Here is a tiny trained network, its code and every weight. The questions are about switching its units off for an input and a class, where a switched-off unit gives its printed mean instead of its output.

import numpy as np


def w(rows, s, z=0):
    codes = np.array(rows[::2]) - 128.0
    scale = np.full(codes.shape[1], s)
    scale[-1] = z or s
    return codes * scale


def norm(h):
    return h / np.sqrt((h * h).mean(-1, keepdims=True) + 1e-5)


def f(y):
    return y / 2 * (1 + np.tanh(0.7978845608 * (y + 0.044715 * y**3)))


def log_softmax(a):
    a = a - a.max(-1, keepdims=True)
    return a - np.log(np.exp(a).sum(-1, keepdims=True))


def net(x, mask):
    res = np.array(x, float).reshape(1, 5) / 4 @ E
    u = 0
    for l in range(2):
        y = f(norm(res) @ A[l][:, :-1].T + A[l][:, -1])
        res = res + np.where(mask[u : u + 13], y, B[l][:, -1]) @ B[l][:, :-1]
        u += 13
    return log_softmax(norm(res)[-1] @ U[:, :-1].T + U[:, -1])


A, B = {}, {}
E = w([
[134,126,132],'x0',
[102,251,156],'x1',
[209,183,103],'x2',
[184,190,87],'x3',
[161,118,150],'x4',
],0.0032)
A[0] = w([
[104,79,184,54],'0.n0',
[142,173,135,111],'0.n1',
[62,124,82,169],'0.n2',
[106,122,233,160],'0.n3',
[187,20,174,125],'0.n4',
[204,128,145,251],'0.n5',
[53,112,133,72],'0.n6',
[29,103,244,186],'0.n7',
[90,48,159,68],'0.n8',
[243,76,62,153],'0.n9',
[148,213,141,125],'0.n10',
[65,88,253,187],'0.n11',
[24,65,166,172],'0.n12',
],0.0062,0.0015)
B[0] = w([
[181,137,109,142],'0.n0',
[144,107,191,144],'0.n1',
[121,155,176,160],'0.n2',
[115,226,130,172],'0.n3',
[89,45,112,206],'0.n4',
[83,145,124,185],'0.n5',
[174,111,85,149],'0.n6',
[139,254,136,252],'0.n7',
[164,113,135,174],'0.n8',
[86,198,59,225],'0.n9',
[153,46,190,191],'0.n10',
[91,210,107,230],'0.n11',
[142,178,158,237],'0.n12',
],0.0044,0.0028)
A[1] = w([
[92,178,106,135],'1.n0',
[94,48,254,199],'1.n1',
[141,137,84,247],'1.n2',
[142,63,168,135],'1.n3',
[80,119,96,254],'1.n4',
[145,187,132,200],'1.n5',
[34,154,89,203],'1.n6',
[89,185,199,100],'1.n7',
[201,199,172,154],'1.n8',
[200,110,55,65],'1.n9',
[114,160,122,217],'1.n10',
[109,79,130,211],'1.n11',
[63,143,196,102],'1.n12',
],0.0082,0.0013)
B[1] = w([
[166,100,129,193],'1.n0',
[68,141,145,161],'1.n1',
[121,100,108,170],'1.n2',
[217,84,225,115],'1.n3',
[253,119,151,177],'1.n4',
[124,56,146,217],'1.n5',
[145,81,164,219],'1.n6',
[140,135,118,246],'1.n7',
[109,24,145,254],'1.n8',
[72,252,89,157],'1.n9',
[194,19,131,182],'1.n10',
[169,109,232,137],'1.n11',
[80,189,145,190],'1.n12',
],0.0046,0.0038)
U = w([
[52,61,240,7],'0',
[210,2,62,160],'1',
[93,240,32,212],'2',
],0.0072,0.0014)

Each question gives the input, the list of numbers given to net, and the class t.
The units are the neurons (one row each of A and B). Each row of codes is followed by its name. A weight is (code - 128) times the scale printed after its matrix; where a second scale follows, it is the last column's (A, B and U).
mask holds one flag per neuron, layer by layer. A switched-off neuron (its flag False) gives its mean, the last column of its row in B, instead of its output. The means were averaged over made-up inputs and are rounded, as every weight is.
A unit's drop is (log p(t) with every unit on - log p(t) with that unit switched off) / (log p(t) with every unit on - log p(t) with every unit switched off).
The circuit of an input: a set's keep is (log p(t) with only the set's units on - log p(t) with every unit switched off) / (log p(t) with every unit on - log p(t) with every unit switched off). Starting from the 12 units with the biggest drops (on a tie, the unit counted first), units are removed one at a time, each time the one whose removal leaves the highest keep (on an exact tie, the one counted first), for as long as the keep stays at least 0.8.
circuit, biggest first: the units of the circuit, biggest drop first
k most important neurons: the k neurons with the biggest drops, biggest first
top k neurons in layer l: the k neurons of layer l with the biggest drops, biggest first
drop when u is switched off: that unit's drop, to one decimal
input [6,5,6,0,8], class 0: most important neuron	(0.n10)
input [-7,1,8,6,-7], class 1: 2 most important neurons	(1.n12; 1.n8)
input [3,4,-6,-7,3], class 2: circuit, biggest first	(0.n7; 0.n11)
input [-1,-7,6,1,-2], class 2: 2 most important neurons	(0.n9; 1.n9)
input [3,1,0,7,-5], class 0: circuit, biggest first	(0.n10; 1.n8; 0.n6; 1.n5)
input [-4,3,-4,0,2], class 2: top 3 neurons in layer 0	(0.n7; 0.n11; 0.n3)
input [-3,3,-7,-1,-2], class 2: 2 most important neurons	(0.n7; 0.n11)
input [-6,-6,5,3,6], class 2: 3 most important neurons	(1.n9; 0.n9; 1.n8)
input [-8,-8,5,2,-3], class 2: 2 most important neurons	(0.n9; 1.n9)
input [1,3,0,-6,7], class 2: top 2 neurons in layer 0	(0.n7; 0.n11)
input [6,3,3,3,3], class 1: top 2 neurons in layer 0	(0.n4; 0.n2)
input [4,1,-1,-7,-4], class 2: 2 most important neurons	(0.n7; 0.n11)
input [-7,6,-1,8,-4], class 0: top 2 neurons in layer 1	(1.n8; 1.n4)
input [-3,-7,7,1,5], class 2: top 2 neurons in layer 1	(1.n9; 1.n8)
input [0,7,7,7,-4], class 1: top 3 neurons in layer 1	(1.n8; 1.n5; 1.n12)
input [4,8,4,7,-5], class 1: top neuron in layer 1	(1.n8)
input [3,1,-4,-3,4], class 2: top 4 neurons in layer 0	(0.n7; 0.n11; 0.n3; 0.n10)
input [8,8,-1,2,2], class 0: drop when 1.n8 is switched off	0.1
input [-1,3,-5,-3,-4], class 2: drop when 0.n9 is switched off	-0.1
input [-8,4,-5,5,-6], class 0: most important neuron	(1.n12)
input [-7,5,1,6,7], class 1: drop when 0.n10 is switched off	-0.2
